m =
[[-25 -23  20   4]
 [ 33   8  25 -22]
 [  4   2   3 -23]
 [-27  -9  -1   0]
 [ 29 -12 -20 -29]
 [-27  27 -23  31]
 [-20  25  23  -1]]
m[0][0]: -25
m[5][1]: 27
m[:, 1]: [-23, 8, 2, -9, -12, 27, 25]
m[:, 2]: [20, 25, 3, -1, -20, -23, 23]
m[1][1]: 8
m[6][3]: -1
m[0][3]: 4
m[6][0]: -20
m[1]: [33, 8, 25, -22]
m[3]: [-27, -9, -1, 0]
m[:, 3]: [4, -22, -23, 0, -29, 31, -1]
m[4][0]: 29

x = [-16 -28   8  -1  35]
x[0] -> -16
x[2] -> 8

B =
[[ 22 -25  36  30   1  37  29 -18  35]
 [  5 -25  -9 -14  -4  -6   3 -22  27]
 [ 12   3 -25 -20  33  -6   3   4  26]]
B[0,0]: 22
B[:, 6]: [29, 3, 3]
B[:, 1]: [-25, -25, 3]
B[0,3]: 30
B[1,8]: 27
B[2,1]: 3
B[2,7]: 4
B[2,4]: 33
B[1,4]: -4
B[2,2]: -25
B[0]: [22, -25, 36, 30, 1, 37, 29, -18, 35]

a =
[[-172.44  -54.98   92.33 -102.46   -7.71    3.49 -199.64  -14.38  -49.13
  -157.47    2.43   56.63   75.19    8.83]
 [-106.44   63.65 -155.11 -115.00  -40.43  -98.39 -179.70   16.19  -38.58
   -32.45    4.32   79.85  -22.13  -47.51]
 [-130.33   19.50 -192.13 -159.20  -35.10 -187.09 -197.14   25.68   26.74
  -125.77   -7.19  -49.92   88.37   52.55]
 [ -65.35 -114.76   93.00 -232.68  -61.26  -31.89  -76.66  167.71  -99.58
    35.20  -83.69 -156.12 -235.35   31.63]
 [ -70.69  -70.95  116.09 -163.52  -46.42  -78.80   75.08  208.59  -22.48
    17.94  -33.11 -124.85 -287.55   19.70]
 [-128.11 -157.17  100.74  -85.99  -66.89  -54.72 -243.47   51.10  -66.15
  -101.14 -177.82   35.03   48.98  -32.50]]
a[0,-14]: -172.44
a[1,-9]: -98.39
a[-3,12]: -235.35
a[3]: [-65.35, -114.76, 93.00, -232.68, -61.26, -31.89, -76.66, 167.71, -99.58, 35.20, -83.69, -156.12, -235.35, 31.63]
a[:, -9]: [3.49, -98.39, -187.09, -31.89, -78.80, -54.72]
a[5]: [-128.11, -157.17, 100.74, -85.99, -66.89, -54.72, -243.47, 51.10, -66.15, -101.14, -177.82, 35.03, 48.98, -32.50]
a[2]: [-130.33, 19.50, -192.13, -159.20, -35.10, -187.09, -197.14, 25.68, 26.74, -125.77, -7.19, -49.92, 88.37, 52.55]
a[-5,-4]: 4.32
a[5,2]: 100.74
a[5,-5]: -101.14
a[-1,7]: 51.10
a[1,12]: -22.13
a[2,3]: -159.20
a[:, -3]: [56.63, 79.85, -49.92, -156.12, -124.85, 35.03]
a[-3,5]: -31.89
a[4]: [-70.69, -70.95, 116.09, -163.52, -46.42, -78.80, 75.08, 208.59, -22.48, 17.94, -33.11, -124.85, -287.55, 19.70]
a[-2,-9]: -78.80
a[-5,7]: 16.19
a[4,9]: 17.94
a[0,-3]: 56.63
a[-6,-5]: -157.47
a[0]: [-172.44, -54.98, 92.33, -102.46, -7.71, 3.49, -199.64, -14.38, -49.13, -157.47, 2.43, 56.63, 75.19, 8.83]
a[-5,11]: 79.85
a[-2,7]: 208.59
a[5,-10]: -66.89
a[2,-3]: -49.92
a[-6,4]: -7.71
a[-3,-5]: 35.20
a[-4,4]: -35.10
a[-4,-9]: -187.09
a[1,-8]: -179.70
a[4,-3]: -124.85
a[:, 8]: [-49.13, -38.58, 26.74, -99.58, -22.48, -66.15]

arr =
13,-37,20,0,14
4,-19,9,-4,14
11,-31,7,-5,6
-1,-2,12,-4,-1
1,2,18,-2,-21
3,-14,24,-2,11
17,12,12,-1,-20
17,16,35,-2,-2
4,5,35,-4,-2
6,-20,24,-3,15
2,6,29,-2,-28
4,-23,10,-2,-16
20,-39,26,-1,-28
0,0,10,-5,1
-1,-8,20,-1,-16
arr[0][0] -> 13
arr[7][4] -> -2
arr[:, 3] -> [0, -4, -5, -4, -2, -2, -1, -2, -4, -3, -2, -2, -1, -5, -1]
arr[3][3] -> -4
arr[9][1] -> -20
arr[8][3] -> -4
arr[4][0] -> 1
arr[0] -> [13, -37, 20, 0, 14]
arr[:, 2] -> [20, 9, 7, 12, 18, 24, 12, 35, 35, 24, 29, 10, 26, 10, 20]
arr[6][3] -> -1
arr[10][0] -> 2
arr[11][0] -> 4
arr[6][2] -> 12
arr[:, 4] -> [14, 14, 6, -1, -21, 11, -20, -2, -2, 15, -28, -16, -28, 1, -16]
arr[2] -> [11, -31, 7, -5, 6]
arr[2][0] -> 11
arr[4][2] -> 18
arr[4][3] -> -2
arr[:, 1] -> [-37, -19, -31, -2, 2, -14, 12, 16, 5, -20, 6, -23, -39, 0, -8]
arr[11][3] -> -2
arr[7] -> [17, 16, 35, -2, -2]
arr[5][0] -> 3
arr[7][0] -> 17
arr[5][1] -> -14
arr[:, 0] -> [13, 4, 11, -1, 1, 3, 17, 17, 4, 6, 2, 4, 20, 0, -1]
arr[12][4] -> -28

grid =
[[ 32  31  18  -5]
 [-39   8 -41  16]]
grid[-2,0] = 32
grid[0] = [32, 31, 18, -5]
grid[1] = [-39, 8, -41, 16]
grid[1,-2] = -41

M =
[[ -4  -6   4  16  -1  -3   9  -7  -3  14   7  16   7 -25   9  -1]
 [  7   3   2 -12   5   4  -9   7   6 -17  -7 -20  -9  31 -11  -4]
 [  7   4   3 -19   4   3 -11   9   7 -21  -9 -19 -12  36 -11  -4]
 [ -4  -6   0   6  -7   3   4  -9   5   0  -7   0  -2   3  -4  -3]]
M[0,0]	-4
M[:, -11]	[-3, 4, 3, 3]
M[-1,-11]	3
M[0,-11]	-3
M[-2,-15]	4
M[0,-2]	9
M[-1,3]	6
M[-4,3]	16
M[-4,7]	-7
M[0,-6]	7
M[1,-1]	-4
M[:, 3]	[16, -12, -19, 6]
M[-3,-11]	4
M[:, -1]	[-1, -4, -4, -3]
M[-1]	[-4, -6, 0, 6, -7, 3, 4, -9, 5, 0, -7, 0, -2, 3, -4, -3]
M[0,2]	4
M[-4,13]	-25
M[3,1]	-6
M[:, 8]	[-3, 6, 7, 5]
M[3,-4]	-2
M[1,-7]	-17
M[2,-16]	7
M[-4]	[-4, -6, 4, 16, -1, -3, 9, -7, -3, 14, 7, 16, 7, -25, 9, -1]
M[3,9]	0
M[1,3]	-12
M[-3,4]	5
